[ 391   -8   52 -233   19  -35   83  -24  -68   65 -141  -37  -58  553
  246 -112 -261    2  338  -59   88  434 -164  109  196 -201 -145  127
  190   -1 -245 -456 -315  -63  290   10   87  256  142  217   67  -56
 -249]	6
[ 107  217   35  -84 -145   20 -358   -9  113  -54    6   35 -225 -141
 -108  373  -25  303 -489  -68  188  199  103  -26  -56 -388 -267  184
  147  242 -418  117  -25  -44  204 -217  -58  301 -475 -243  355  -17
  -35]	4
[-128  -45  230 -361   43  -39  167  188   95 -190  -98   96 -172  -92
  -72  108  342 -138 -109  -91  182   -3  -91  272 -302  -24   -7 -296
  328  -65  147  -80  199 -304  169  118  -83   24 -107  274   45  230
  121]	3
[ 199  290   30 -351 -125  139   30   73   42   28  241 -191   48 -184
  121   48  -86  -28  573  -93   -1 -221  -29   16  -37  319 -107  236
  -18  159  188  -72 -185 -292  204  -27 -209   79   50  123 -227  -96
   60]	11
[ -29 -301 -244 -114  166 -176 -176  297  143  -94  -66   18   23 -252
 -703    0  269  -60 -818  -18 -122 -195  -49  -45  217 -442   96 -325
   52  104    1  104  190  363  -49  -53 -200  440  182 -122   66 -162
  161]	5
[   8   24  133 -105  160 -171 -201  281  -23 -200 -385   36 -128  140
 -125  197  109  156 -389 -311  265 -198  225  -50   18  -40  208 -148
  356  567 -124   35  -69  -42   51   67 -122  244  -52   68  220  -36
   42]	2
[-273  414   99 -394 -221 -136 -153  129  321 -426  -42  224  -25  176
 -279  343 -262 -273 -442   80  -25    8 -406 -182 -152 -252 -170  150
  300  328   34  284  465  352   18 -446 -156  197  177  321  183 -101
  230]	9
[-295  -69  110 -123 -326   94  236   38 -343  -56  -91  170 -122  -95
  353   -9   39 -335  -54 -185  103 -281 -255 -211 -325  168   71 -124
  -57   91  125   62  221  430 -104 -139 -160 -102  -31  360 -150  -88
  424]	0
[ 131   97 -228   22  -88   43   85  -47   94  330   56  -28  148   85
 -122 -284 -299  208  -13 -182   60  213 -244 -123  -45 -425  -27  482
 -164    5 -172  198 -390  438  -74 -217 -143 -101 -211  -40   72 -356
 -172]	4
[ 187  -54  -80 -159 -113  290 -271  271  275 -303  130  -99  134  -80
   71  -69  286 -219 -352 -121  571 -131 -121  154  -92 -394 -178  -16
 -132  250   86   10 -132 -190  514  -32  -24  551  146  -92  507  214
   82]	8
[ -88  258  -13  -14  218 -250  178  164  534  107  137 -309  104   30
  -63 -407  -43 -157   42 -214  284   83 -395  234  265  172  105  543
   72 -415  357  -25  154  -90  466  -32 -200  -20  471  266   33  145
 -142]	7
[ 147  -71  105 -188 -160  -35 -383  114  158    6   61  223 -101 -258
 -137  135  268 -100 -726   47   72   35  158  129  -22 -185 -221   15
  -86  -23 -453  140  213  114  118 -255  195  242    2   -2  335 -396
   15]	5
[-136  147   60 -101   52  -42  250    8 -267  -55  302 -134  -49   61
   38   -4 -110  160   -4  -97 -141  109 -219  -83   63 -544   87  -44
   83  121  313   36  198   80  131  159   49  184   98  110  117  284
    8]	0
[ 269  218  163 -150 -293 -304 -193  169  100  -50   81  -98  -16  473
  -95  209  251  142  488 -154   93 -204  149  278  196  159  -63  -12
  171  583  530  103 -496  351  566  202  -69  152 -241  -96  126 -379
   83]	7
[ 261  228  331 -386  -78  -88   28    0 -176   28  287 -288  279   17
  111 -286  224 -163  356 -251  172  -26   56   91   47  -49 -130  284
  114  165  -37  129 -278  119  364   20  125   74   72 -267  170  -74
   44]	5
[ 174 -252  119  -25  -41 -195  -91  -15  -46  -62 -108  -83   12  -73
 -438  154   13   11  -90 -126   24    2 -182  264  -24  421  110  218
  -75 -249   37  -28   27  -15  272  -60   57 -209  222  178 -140  -72
  372]	6
[ -90  -13 -109 -231  -56   11 -273  379 -128 -158  -37  204   45  380
 -297 -167 -105 -175 -323   33   21 -279  -76 -176  -65 -280   -2 -275
 -101  265  146   40  254  702 -235  -37 -149  408    4  249 -220 -330
   30]	7
[-260  -45  203  103   33 -169 -255  211  -46  -42  322  -60  -51  137
  114  -87  -87 -789  229 -431   53 -289 -100  151  221  486  349  371
   13 -336  168 -189  173 -348  501  108    3  226  209 -230  -41  111
 -211]	5
[ -95  194   66  324   45 -184 -122  488  -73  102  376 -149 -192  382
 -250   64 -405  -27  -92 -289  117  -38  -29  126  173  526  168  376
  -53 -152  402  -79   25  111  559  -66  153  -11  119 -416   59   72
  106]	0
[-425  146  -43  -21  -16   55  258  146  320 -146  194 -181 -160  -38
  -21 -179 -700 -161  148 -305  209  416 -309   14  213  276 -239  255
  -48   56  281 -234   48  178   67 -163   -3   98   62 -178 -132  -18
  206]	10
[  -9   45  -28  189 -177   53 -121 -282  -43  252   49  -90 -224  169
    9 -338 -243  198  243 -178  -20   62 -311   50   39 -142  -86  -51
 -126   53  314  -33 -117  -87  101   60  -51   47 -220  181  218 -165
  187]	3
[-323 -136   96  -66  175 -296 -327   62  111 -185 -320  191   39 -476
 -327   82 -464  -63 -459  164  240  -20  -85  250  106 -253  382  104
  111 -201   47 -128  313 -115  -21  -55  -71  -59 -100  110  107 -225
 -306]	11
[-340  227   70   42 -279  106   48   90  -25 -248  170 -171 -183    5
  -20   11   81   56   45  -94   59   24  -27    0   96  400  249  286
  115  368  152 -159   98  145  305   84  -21   65  -35  -83  405  -60
 -155]	10
[  45  224    8 -153 -264   -5 -171  -37  401  -29   40 -134   48   96
  -40  233 -162   71   81   65 -113  409 -285  200  -45 -779 -252  257
  277  111   97  163 -289  207  219   52  111  265 -193  122  215 -348
   13]	10
[-207   77  438 -210 -333 -420   46 -120 -188 -353   17  152   54  365
 -209  535 -266 -547   -7  -29  118 -216 -276  -28   -4   10  363   80
  -19  280  147  249  204   42  306 -277 -170  143   40   52    9  227
  158]	2
[-359  192 -307   86  570 -197 -410  117  -78  -82  -24   86 -368 -123
 -333  336  194   62 -678   -7  316 -100  300 -176   38  -84 -126  -40
  -64  220 -342  164  208 -393  -51   67   -1  364 -213 -587  595  176
  222]	2
[-188   60  -57  -35  -51 -251   25 -192    4 -333 -215   42 -345 -170
 -186  372   88  273 -179  406   17   21   54   -8  -34  198 -151 -319
 -136  508   89 -170  138 -127 -260 -102  -66  238 -165   -8  202  353
  222]	3
[ 228  -55 -108    0  -39  254 -540  296 -181 -210 -223 -119  215 -317
 -577  165 -112  -56 -596  -66   67   62  283   42    3 -286  177 -291
  -40  443 -188  210 -204  156 -166 -102  208  129 -172 -100  252  125
  -76]	11
[ 147  -57   45   46 -266  -40   18  -19   30  -16   27 -126  123  180
  -63  -31 -155   47  166   28   19  412  -72   -9  344 -536  -32  150
   95  -89 -147  357   16   28  337   26  158 -216   35 -278  102 -109
 -272]	9
[ -23  291  -31 -159 -125   59   27  599  102  -29  162 -294 -150  723
 -252   79 -235 -232  442 -141  444  326  -48  185  143  266 -167   22
   85   82  272   22   38  189  433   41  228   88  175   49    7 -128
  264]	1
[-369  271  -76  -47  -65  191 -101  404  -86  110   62 -203   90  -73
 -110  119  -66   62 -595 -498  354 -147  -71 -294  289 -329 -122   -5
  -23  311   52  362  326  397  136 -120  -16  398   65 -264  417   89
  205]	4
[-198  141 -115   14  177   45 -520   91   25  -10 -352  310 -117 -601
 -195  217 -504  151 -833 -415  477  270  -50  174   40 -572 -217 -174
  119  305 -137  145 -148  361 -173   55  185   87 -385  133  267 -482
  523]	3
[ -39  134  -89 -117  433  169 -187   97  -19 -129 -267  212 -118   -1
   22  188  -87  216 -452 -239  504  228  -23   -3 -500 -557 -394 -118
  284  199 -183   13 -243  395 -258  136  114  181 -159  319   71  -23
  322]	4
[ -80  101 -329 -372  -85  161  -54  132 -357  121 -118  -43  409  158
 -367    3 -350  -20  -43 -338 -372  -33 -280 -173  202 -251  378  229
  -72  162   30  216   37  524  185   73   77  206  -14  360 -154 -282
  286]	1
[-149  -59  -16 -262 -363  -76  104  179    2 -547  -84   31 -126   84
   18  334  384 -412  188  287 -232  -59 -200  -10 -100  -64  143 -195
  188  412  350   96  282   52  -43  -20  -94    8  140  486   93   83
  220]	7
[  33   71 -228 -220 -138  328  269  451   92   28   74  273  165  498
   45  160 -130 -303  480 -373  181  148  -12   59    9  -99 -680  -54
 -307  190  -17  363 -130  173 -112  130   85    1  271   69 -101  357
 -304]	2
[-199    5  303 -396 -254  -45   32  231   67 -327   14  204 -123  -67
  200  473  122 -145  -85 -144  102   38 -205   85 -205   -1 -426 -218
  325  269  253 -303  161   66   -1 -190   95  195   28  243  297  -86
  454]	8
[-156  287  -47 -395  428   42 -136   92  -53  118 -222  312  102 -521
 -278  139   61  182 -650  -74  140   71 -133   80    0 -641 -342  -53
  367   81 -144  139  145  422  -25  198 -130  348  -18  216  199 -391
  300]	0
[  11  243   -5   75  -13  167 -203  191  276 -461   65  103 -163  237
 -101 -111 -697   75 -175  245  -51  158 -156  407 -160   59   99  386
 -117  402  288 -251 -255  316  -65  -39  145   50  187  -21  194   21
 -149]	11
[ -54  261   33 -397 -123  310 -101 -199   43 -199   99  -48  339 -144
    8    2 -408 -230  478 -183  144  204 -167  -89   -9 -413 -210  280
  167  282  273  427 -217   92  352  -31   20 -145   64  -12  245 -284
 -106]	3
[ 514   -2  282  -78 -755  293 -182   19  -64   85  254 -373  123  254
  176   88 -402 -147  436  140   -6   95 -167  220   24 -616 -280  -69
  -29 -122  334  -25 -296  126  595 -355   94  328 -101   31  231  342
 -461]	11
[ -32  147   51  198  287  269  125  144  296  263  111 -126 -127   60
   74 -132 -241  -73    3  166  252  276 -387   35  -88 -196 -246  161
   47 -244  673 -160 -138 -599  257   55 -112  164  302 -177  426    9
 -186]	8
[ -23 -237   61  192   84 -147   43   75 -156   37   53 -390   37  -25
 -191 -218  308 -432   41   35   98  184  -16   80  126  384  623  311
 -146 -547  104  -53   66 -140  266  116  -69 -207  104 -230 -259   13
 -245]	2
[-206  -42  213 -264   48 -316   39 -297   65 -320 -630  253   38  153
 -182   61 -364  -25  100  318  -38   67 -166   83 -234 -124  200  239
  275  308    0  -45  -95   70 -259 -189 -268 -166 -101  147  266  -76
 -376]	3
[  52  122  169 -320 -106  114 -196 -101   -9  158  171  195   17  231
  128  280  220 -150  169 -145 -219 -111    5  288   23   18 -295  204
  -21 -116 -106  -70   15  182  -43   14 -214  103   12   86  290 -364
  -64]	10
[ -41   18 -158  -60 -418   21  124  194    1  -27   77 -253 -239   92
 -230  260  140 -109  169  384 -130   -5  -83   79   14  319  249   77
 -161 -142  -26 -205  222   43  253 -131 -113  233  101  276  -74  158
 -282]	0
[-197  181   53 -217  128  -54  -71   -5 -234  -12  -81  280  -99 -349
 -255   77   87 -410 -336  305   38 -107 -203 -300   11 -109 -178 -411
  230   31  229   27  446  -79   -4 -138 -160  267  235  373  256  157
 -181]	11
[-182  206 -107  376  101  -41 -173  470    4   88   45  -96 -213  644
 -456 -113 -406  -90  300 -274  391    5  -94  364  268  424   83  336
 -140  116  184   17  115 -226  385  113    4  115   72 -120  399  207
   53]	0
[ -48  134   81 -366  -93 -495 -274  434   20 -457   43   -9  -29 -230
 -144  137  150 -428  -95   50   61 -305   85  101   46   72  155 -162
  364  182  170   89  338   27  129 -209  -26  -23   11  158  -10  171
  209]	0
[ -60  -69  145 -166 -224  -55  319 -149   32 -188 -510 -149    3 -194
  304   82  353  -96  155   32  557 -102  -56 -121   60   72  330   68
   30  290   31  262  178  -93  159  166 -456 -105  179  381 -200  -98
 -217]	6
[-236  105  308 -236  -63 -330  -73 -274  131 -479 -314   50 -134  345
   60  459 -316 -280  194  287   66   29  -23  192 -125 -244  112   62
  233  288  108  171   79  475  -59 -176  -97  169  -47  211  -74  -98
   77]	9
[ 257 -109   83 -223    5 -165 -401  214   91  -85 -332  -64  -68   54
 -119  434  123   85 -748 -104  234   41  -24   71  -80 -665  -26 -282
  -54  472  -96  145 -296 -234  147  103   25  577 -202 -226  196 -127
  392]	0
[ 262    8   -8   94 -215   54   37  509  148 -369  344 -139  -53  338
  -32  -67 -530  -47   17  -85   90  -39 -416  118  -73   88  177   82
  139  -30  525 -470  -10  -95  431 -362  -72   39  146  167 -123  350
  357]	9
[-325 -279  -78 -239 -144  140  208  108  130 -439 -114   95  -41 -134
    7  303   41 -175  351   57 -212  201 -172  297  -49   13  230  141
  147  365  311 -300   31  181 -215 -105 -176  -52 -130  300  206 -591
  421]	3
[ 289   27   89 -347 -629  189  193 -291  114  186   56 -230  261 -121
   88 -124  347  -30  348  185 -706  242 -144   26  -36  -95 -246  559
 -103 -126 -487  319 -233  582  105  -22  189  127  256  145 -182 -236
 -392]	1
[-122  171  -84   72 -150 -136 -286  529   68 -287  245 -120 -177  196
 -504   72 -227 -267  -16 -283  136  -10 -135   -7  134  475   96  204
  -31  224  419  138  125 -184  515   26  190  -11  192  -36  102  200
  -10]	7
[-157   38   71 -387   78  -96 -261   38  156  -52 -392   -1  104 -100
 -125  204  210  -96 -574 -228  460   78 -216 -231  155 -401 -251  -75
   94  336    5  118  170 -124  159  -36 -319  457    0 -125  376 -287
  119]	11
[ 120  302 -196  -16  209 -112 -347  191    4  204  -17  -43  -83  370
 -113  248 -383  163 -496  -74  191  139 -178   15  -89 -762 -157  201
  164 -191 -124   19 -424  313  218   27   83  228  -70 -291  292  -49
   38]	2
[  -3  186  -56 -173    5  274 -112  172 -216   -6  -85  -41  326 -302
 -543  105 -264  248 -754   36  -20  -34 -190 -165   20 -537 -229 -358
   56  159   85   35   86  420  -92  -35  -90  445  -62 -119   42  366
  151]	10
[-240  -52   13 -113  174 -248  -39  101   28 -322 -384  207 -153 -468
  122  224 -176  -32 -701  315  -83  -88 -221  -28 -105 -200  227  -53
  216  -78   65 -150  364 -124 -210  -29 -181  -36   99   98 -148  130
  240]	0
[ -55 -102  267 -220  -91   23 -276 -109  114 -220 -220  227  110   11
  318  486  124 -113   96 -320   53 -236 -107   11 -424  -33 -339   49
  220  230  180  -55 -199  -10  110   36  -46  260  -65  268   22  -95
  140]	11
[ 339    2  125  -44 -598  192 -245  176   92  100   82 -555  331 -101
 -251   40  -10 -111  292 -553  358   50  -61  310  122 -246  196   27
    2   55   70  415 -263 -138  645  -28  213  -84 -174  221  191   63
  -26]	6
[  48  -67  264 -211  242  388  -86   -7  328  -82   20   81   70 -569
  -50  -79  -73  177 -795   50  242  195 -260   98 -212 -899 -447 -264
  224   97   70 -113   95 -138  -56  -79 -123  548   80   17  458 -182
  259]	1
[ 126  176  222  -84 -451 -285 -109  462 -175 -267  295 -191  132  -89
 -135  209 -111 -187   19 -365  337  -98   84  119  604  128   50  209
  106  357 -129   58  103  -61  759 -120   92  296  -12 -471  231  508
  -27]	1
[ 275 -100  232 -386 -381  -77  -95   69   18 -398 -261   19   69 -305
  289  140 -108  -77 -103  266 -344   74 -114  -13  327  -33   81  205
  330  182  -19 -327  227  122  -67 -288 -374   38  164  208 -230 -335
   21]	10
[-194   62   64 -105 -534  140   62  334  -16 -121  354  -60  179  173
  180 -197 -276   -5  -79 -103  -45   86 -291  154  634 -621  245    2
   83  103  304 -175  290  492  438   21   47  218   96 -183  364 -253
 -209]	3
[ 128  115 -103 -105  143 -299 -589 -151   22 -260 -523   28 -161 -160
 -148  155 -121  174 -624  130  400 -217  218 -106   33  241   43  -61
 -172  331 -328   90  156 -350  -90 -181 -119   11  -74  -54  186  184
   62]	6
[  23 -134  151 -183 -139   -5  -14    2 -117 -303   13  237   74 -541
  123  300  -33 -164 -443  302 -366 -326 -108  124 -479 -500  191  133
   33  127  200  143  -97  610 -207 -240    7  124   -2  402  -30 -143
  175]	7
[ -17 -112  215 -155 -155 -198  119  -80  104  129  134 -298   61  338
  250  347   10  -90  199  110  -95  585  -89  -80  375 -338 -463  194
  -20 -112   89  -10  -14  163  284 -281  250  287   34 -496  234 -474
  318]	7
[ 116  -73 -209  -36   46 -123 -278  270 -123  201 -365   57  -59 -163
 -634  272  261  214 -545  -80  626  125  108   67   90 -346   63 -235
  107  144 -421   88 -113  -17  292  103  -39  221 -379   68  433 -287
   98]	1
[   7  195   64  192  -34  -23  170  119  251  272  200 -336  -15  279
   35 -181 -266 -369  240 -368  515  233 -152  301  353  102  -34  344
  -23 -406  -70  -23 -165  -55  685  -96  -91  301  -36 -358  -21  411
  -74]	8
[ 165  118  200  193 -152 -209 -215  129  233    7  259 -180   -2   47
  125 -140 -163   45 -578  -74  197 -115  109    3  440 -291   86 -165
   -8  255  340  -28 -177  590  259 -296 -204  385 -145 -625   78 -275
  118]	2
[ 229  189  138 -196   87 -393 -227   62   41 -180 -330 -201   60  123
   10  306  519  100 -405  -81  383 -208  132  -63 -315 -374   15  -36
  113  479 -188  365 -271  100  -35   38 -111  339 -238  -74   -7  144
  357]	9
[  21   -8  249   16 -377    7  460  367  134  157  485 -120   66  159
  227  221 -156 -156  179 -330 -260   81 -487  130   95 -213 -105  462
  -56  131  131 -162 -224 -436  376 -235   -9  352  105 -409  438  213
  179]	0
[-116  214 -227  265   49  149  162  107   -3  295  381 -288 -201  474
   15 -118 -446   56    0  -87  428  -23  -33  -26   90  293  207   23
 -247 -427   12 -289  121  -55  383 -328   20  -11  -24 -150  249  282
  -12]	6
[ -13  -16  134  -70  -39 -215 -188  220 -178 -138  175 -380  111  226
 -221   51  223  212  254 -427  160  111   95  143  353 -105  322  238
  188  256  434    6  -30  157  548  288   15  108 -213 -204  130 -364
   85]	2
[ 203   -3 -315 -193 -112  113  -60  679 -146  -19  365  -18 -190  150
 -306  -48 -416   25 -117  -59 -125   32 -213 -173  366  103 -313 -278
    1  -12  282 -430  215  -49  182 -350   63  171  299  -15   92  198
  197]	4
[ -62  291 -139  -71  108   84 -289  362  -88 -172   59 -236 -151  304
 -228 -226 -283  -93  401 -167  576 -126  -82  130   68  418  183  351
  128  -29  344 -201  184   92  400  155 -292   16  118  366 -117 -195
   61]	10
[  94  -78 -445  -87  -44  243 -507  168 -175  -70   71    7   69  158
 -615   57  -34  -63 -106 -141 -341 -130   33    8  137 -235 -142 -136
   91   79 -298   12  -58  298  292   12  212  477   51   69  431  247
  -89]	1
[  72 -312 -198   35 -137  312    6  178  -17  235   59 -169  312 -121
   82   13 -138  155 -248 -180 -179  321 -233  -65    6 -698 -196  129
  -27 -380 -159 -179 -219  220  212 -117  319  346 -103 -124  121  -82
   47]	2
[ 214  -20  118 -130 -243 -293    6  192  262 -282  -14  -20  323  185
 -168   37 -260  634  -56 -201  320  268  -12 -132   22 -309  -44  333
  158  273 -213  -34  -82 -106  351 -109   77  -37 -269 -163 -176  -36
 -224]	2
[  85  -20   56  145  -32   11  -10  128   -6 -237   98 -214 -139  206
   -1 -438 -498 -150  322  170   43  -14 -197  244  -98  264  217  -86
 -131  184  751 -476 -265   21  -19 -143  -27   94   17   96  -12  257
    6]	3
[ 222   65  320  102 -181 -257 -236 -109  217  -47  223 -139   26  670
 -225  -13 -284 -204  566  145  283  309   34  211  201  287 -246  245
 -183  -64  170  -35 -192 -310  585 -125  163  143   53 -408  162  125
 -531]	2
[ 294  282  -62  -38 -327  -58 -138  320  303 -243  -20 -147 -193  510
  -99   -6  -56  218  -45 -170  361  279 -362  212  252  144  119  443
  -16  311 -130 -226   12 -309  443   64 -140   38  232  237  219  -30
   27]	9
[ 124   -9  -47 -304 -191 -351   39 -290 -161 -255 -110  -69  212  361
  -50  397  -30  372  525   53 -104    5 -183 -194  154 -314  -37   42
  233  346  -73 -279  -85  134   44  -78 -285  216 -160  165 -155  -90
  321]	3
[-149 -332  254 -498 -104  -93  123  -96 -311 -543 -175   79  -88 -335
  429  198  126 -354  -51  218 -267 -125 -201 -281 -283   -6   26   57
  210  -10   98 -242  485   90 -208 -280 -265    7  301  326 -239  -17
  214]	0
[-142   58 -202 -119  -53  367   80   67  -89  131  164 -117  -49  -53
  323  -40 -212 -114   77 -147 -231  -19 -176 -374 -259 -274 -135  350
  -98 -205  -59  147  -48  263  -55   19   52  174  239  115 -268 -156
 -145]	2
[  72  359  223  -44 -239   16   29  188  140   50  199  -39  -22  600
  191 -199 -326 -352  440 -334  434   44 -276  264  366  146  -55  285
 -116  114  182  102  -45  -64  636  239  -84  243  230  -39 -176   47
  -70]	11
[   2  185 -402 -200    5  198 -135   34   -9 -101 -236  468   -1  250
 -179  458 -638  314 -500 -189  283  256 -338  121   49 -284 -309  115
  -74   77 -301 -236  -35  401  129  -95  -27   -4  -29  255  265  -15
  249]	6
[-115  275  250 -238  -22  -63 -110  -57  147 -341  291 -204 -125  486
  230   65  -98 -199  486 -209  297 -115 -204   81   88  463  319  627
   98  159  148 -124   95  -68  516   87 -133   68  457  160  -56 -434
  270]	4
